Below is a small trained network, with its code and all its weights. Each question gives an input and a class and asks what happens when units are switched off, that is, made to give their printed mean instead of their output.

import numpy as np


def w(rows, s, z=0):
    codes = np.array(rows[::2]) - 128.0
    scale = np.full(codes.shape[1], s)
    scale[-1] = z or s
    return codes * scale


def f(y):
    return np.maximum(y, 0)


def log_softmax(a):
    a = a - a.max(-1, keepdims=True)
    return a - np.log(np.exp(a).sum(-1, keepdims=True))


def net(x, mask):
    res = np.array(x, float).reshape(1, 4) / 4 @ E
    y = f(res @ A[0][:, :-1].T + A[0][:, -1])
    res = res + np.where(mask, y, B[0][:, -1]) @ B[0][:, :-1]
    return log_softmax(res[-1] @ U[:, :-1].T + U[:, -1])


A, B = {}, {}
E = w([
[187,250,122,91,203,86,86,1,197,124],'x0',
[173,138,66,42,60,168,148,126,106,139],'x1',
[86,196,56,159,106,174,5,113,2,58],'x2',
[111,111,149,196,179,111,112,137,134,149],'x3',
],0.0066)
A[0] = w([
[167,216,111,63,167,109,54,38,196,135,100],'neuron 0',
[170,139,152,51,93,109,205,131,247,186,122],'neuron 1',
[74,125,94,244,88,141,22,130,88,102,74],'neuron 2',
[92,188,104,149,169,156,70,102,58,73,105],'neuron 3',
[73,20,114,197,122,155,151,147,72,100,133],'neuron 4',
[112,71,196,177,157,42,140,156,253,196,187],'neuron 5',
[182,180,157,116,150,104,83,41,164,142,4],'neuron 6',
[154,179,171,108,181,85,95,50,143,116,93],'neuron 7',
],0.0068,0.0039)
B[0] = w([
[105,74,209,76,31,223,44,164,148,178,239],'neuron 0',
[65,104,71,51,204,127,62,111,46,183,225],'neuron 1',
[50,133,96,51,106,166,35,74,80,169,213],'neuron 2',
[67,69,78,50,164,44,147,34,94,146,215],'neuron 3',
[162,125,229,118,109,131,114,204,146,181,209],'neuron 4',
[117,149,107,2,144,81,102,68,32,218,254],'neuron 5',
[122,56,217,169,64,171,34,201,160,128,185],'neuron 6',
[106,81,151,169,98,185,137,218,135,207,201],'neuron 7',
],0.0066,0.0079)
U = w([
[102,120,46,53,168,96,106,86,99,125,122],'0',
[138,56,240,166,68,206,123,255,145,137,62],'1',
[115,202,111,80,133,119,114,160,122,142,253],'2',
[145,140,133,101,145,122,117,135,105,127,251],'3',
[193,217,135,140,167,147,173,111,173,146,104],'4',
[228,194,75,238,215,75,180,68,254,31,3],'5',
],0.0063,0.0041)

Each question gives the input, the list of numbers given to net, and the class t.
The units are the neurons (one row each of A and B). Each row of codes is followed by its name. A weight is (code - 128) times the scale printed after its matrix; where a second scale follows, it is the last column's (A, B and U).
mask holds one flag per neuron, in row order. A switched-off neuron (its flag False) gives its mean, the last column of its row in B, instead of its output. The means were averaged over made-up inputs and are rounded, as every weight is.
A unit's drop is (log p(t) with every unit on - log p(t) with that unit switched off) / (log p(t) with every unit on - log p(t) with every unit switched off).
The circuit of an input: a set's keep is (log p(t) with only the set's units on - log p(t) with every unit switched off) / (log p(t) with every unit on - log p(t) with every unit switched off). Starting from all 8 units, units are removed one at a time, each time the one whose removal leaves the highest keep (on an exact tie, the one counted first), for as long as the keep stays at least 0.8.
units of the circuit, in order: the units of the circuit, biggest drop first
unit that matters most: the unit with the biggest drop
k most important neurons: the k neurons with the biggest drops, biggest first
drop when u is switched off: that unit's drop, to one decimal
input [-6,7,-7,-2], class 0: units of the circuit, in order => neuron 1
input [6,-1,-1,-5], class 1: units of the circuit, in order => neuron 0; neuron 6
input [7,5,-6,0], class 1: 2 most important neurons => neuron 0; neuron 6
input [-2,-4,-5,-5], class 0: units of the circuit, in order => neuron 5; neuron 1
input [0,-7,-8,-6], class 0: 2 most important neurons => neuron 5; neuron 1
input [4,2,2,-4], class 1: 2 most important neurons => neuron 0; neuron 5
input [-8,0,-8,-7], class 0: 2 most important neurons => neuron 1; neuron 5
input [3,6,-8,5], class 0: 2 most important neurons => neuron 1; neuron 5
input [-3,3,-5,-4], class 0: 2 most important neurons => neuron 1; neuron 0
input [-3,0,-6,4], class 0: 2 most important neurons => neuron 5; neuron 1
input [-3,5,-6,-3], class 0: drop when neuron 7 is switched off => 0.1
input [6,4,2,-3], class 1: drop when neuron 0 is switched off => 0.3
input [8,-2,-6,-1], class 1: drop when neuron 7 is switched off => 0.4
input [-6,-6,-8,2], class 0: unit that matters most => neuron 5
